Below is a small trained network, with its code and all its weights. Each question gives an input and a class and asks what happens when units are switched off, that is, made to give their printed mean instead of their output.

import numpy as np


def w(rows, s, z=0):
    codes = np.array(rows[::2]) - 128.0
    scale = np.full(codes.shape[1], s)
    scale[-1] = z or s
    return codes * scale


def norm(h):
    return h / np.sqrt((h * h).mean(-1, keepdims=True) + 1e-5)


def f(y):
    return np.maximum(y, 0)


def log_softmax(a):
    a = a - a.max(-1, keepdims=True)
    return a - np.log(np.exp(a).sum(-1, keepdims=True))


def net(x, mask):
    res = np.array(x, float).reshape(1, 2) / 4 @ E
    u = 0
    for l in range(4):
        y = f(norm(res) @ A[l][:, :-1].T + A[l][:, -1])
        res = res + np.where(mask[u : u + 4], y, B[l][:, -1]) @ B[l][:, :-1]
        u += 4
    return log_softmax(norm(res)[-1] @ U[:, :-1].T + U[:, -1])


A, B = {}, {}
E = w([
[97,173,199,10,199,227,194],'x0',
[4,193,173,153,178,78,101],'x1',
],0.011)
A[0] = w([
[214,174,2,185,49,117,77,4],'0.n1',
[236,143,64,131,140,55,115,133],'0.n2',
[170,115,180,157,105,87,138,2],'0.n3',
[133,67,169,188,66,58,76,130],'0.n4',
],0.009,0.0037)
B[0] = w([
[254,174,75,84,148,96,123,255],'0.n1',
[233,127,225,124,94,235,147,225],'0.n2',
[134,173,122,107,67,196,133,139],'0.n3',
[89,145,195,12,87,98,147,244],'0.n4',
],0.0097,0.0077)
A[1] = w([
[155,28,114,131,78,133,161,40],'1.n1',
[164,12,53,78,86,155,170,245],'1.n2',
[175,63,76,153,204,163,116,91],'1.n3',
[128,123,125,93,137,221,166,114],'1.n4',
],0.011,0.0012)
B[1] = w([
[76,106,56,106,162,157,214,185],'1.n1',
[16,65,50,159,52,64,135,254],'1.n2',
[81,200,133,193,186,2,169,161],'1.n3',
[187,141,66,62,159,201,125,250],'1.n4',
],0.0096,0.0073)
A[2] = w([
[146,31,87,109,183,153,171,253],'2.n1',
[83,105,158,195,159,103,2,72],'2.n2',
[161,77,213,93,155,104,144,52],'2.n3',
[178,68,149,188,101,147,32,156],'2.n4',
],0.0094,0.0027)
B[2] = w([
[36,111,169,87,161,113,28,253],'2.n1',
[78,126,131,247,18,37,139,173],'2.n2',
[95,76,81,192,136,120,50,143],'2.n3',
[223,138,168,66,32,232,129,149],'2.n4',
],0.011,0.0066)
A[3] = w([
[74,130,185,151,95,9,106,71],'3.n1',
[188,47,97,147,166,216,109,93],'3.n2',
[143,89,2,142,157,189,134,6],'3.n3',
[193,55,60,90,139,98,229,47],'3.n4',
],0.01,0.0014)
B[3] = w([
[22,136,184,214,132,98,28,255],'3.n1',
[113,162,250,188,96,118,79,187],'3.n2',
[166,134,152,200,128,68,123,208],'3.n3',
[74,139,79,217,188,187,227,239],'3.n4',
],0.011,0.0067)
U = w([
[112,145,181,51,204,189,80,226],'0',
[85,167,197,209,106,84,41,191],'1',
[221,166,185,108,77,62,41,77],'2',
[231,134,74,132,44,156,171,235],'3',
[73,71,25,126,159,176,160,89],'4',
[169,141,133,114,140,109,122,2],'5',
[187,142,171,149,178,114,138,13],'6',
[160,117,95,248,173,159,192,88],'7',
],0.015,0.005)

Each question gives the input, the list of numbers given to net, and the class t.
The units are the neurons (one row each of A and B). Each row of codes is followed by its name. A weight is (code - 128) times the scale printed after its matrix; where a second scale follows, it is the last column's (A, B and U).
mask holds one flag per neuron, layer by layer. A switched-off neuron (its flag False) gives its mean, the last column of its row in B, instead of its output. The means were averaged over made-up inputs and are rounded, as every weight is.
A unit's drop is (log p(t) with every unit on - log p(t) with that unit switched off) / (log p(t) with every unit on - log p(t) with every unit switched off).
The circuit of an input: a set's keep is (log p(t) with only the set's units on - log p(t) with every unit switched off) / (log p(t) with every unit on - log p(t) with every unit switched off). Starting from the 12 units with the biggest drops (on a tie, the unit counted first), units are removed one at a time, each time the one whose removal leaves the highest keep (on an exact tie, the one counted first), for as long as the keep stays at least 0.8.
units of the circuit, in order: the units of the circuit, biggest drop first
unit that matters most: the unit with the biggest drop
top k neurons: the k neurons with the biggest drops, biggest first
drop when u is switched off: that unit's drop, to one decimal
input [-1,-3], class 3: unit that matters most : 0.n2
input [8,-8], class 4: units of the circuit, in order : [1.n2, 0.n2]
input [1,1], class 0: top 2 neurons : [0.n1, 1.n2]
input [1,0], class 0: top 2 neurons : [0.n1, 2.n1]
input [4,-7], class 4: top 2 neurons : [1.n2, 2.n1]
input [-3,1], class 2: units of the circuit, in order : [0.n4, 0.n1]
input [2,-2], class 4: top 4 neurons : [0.n2, 1.n2, 0.n4, 1.n4]
input [0,-1], class 7: units of the circuit, in order : [0.n4, 3.n4]
input [0,-2], class 7: top 3 neurons : [0.n4, 0.n1, 3.n4]
input [5,-8], class 4: top 2 neurons : [1.n2, 2.n1]
input [6,-7], class 4: top 2 neurons : [1.n2, 0.n2]
input [-2,-7], class 7: top 3 neurons : [3.n4, 1.n1, 1.n3]
input [-2,-8], class 7: top 4 neurons : [3.n4, 1.n1, 1.n3, 1.n2]
input [3,-6], class 4: units of the circuit, in order : [1.n2]
input [-5,1], class 2: top 4 neurons : [0.n4, 1.n4, 1.n1, 2.n3]
input [1,-2], class 4: top 2 neurons : [1.n2, 0.n4]
input [-5,2], class 2: drop when 2.n1 is switched off : 0.1
input [2,-6], class 4: drop when 2.n1 is switched off : 0.4
input [1,-1], class 4: drop when 0.n2 is switched off : 0.8
input [0,-5], class 7: units of the circuit, in order : [3.n4]
input [2,-3], class 4: drop when 1.n2 is switched off : 0.3
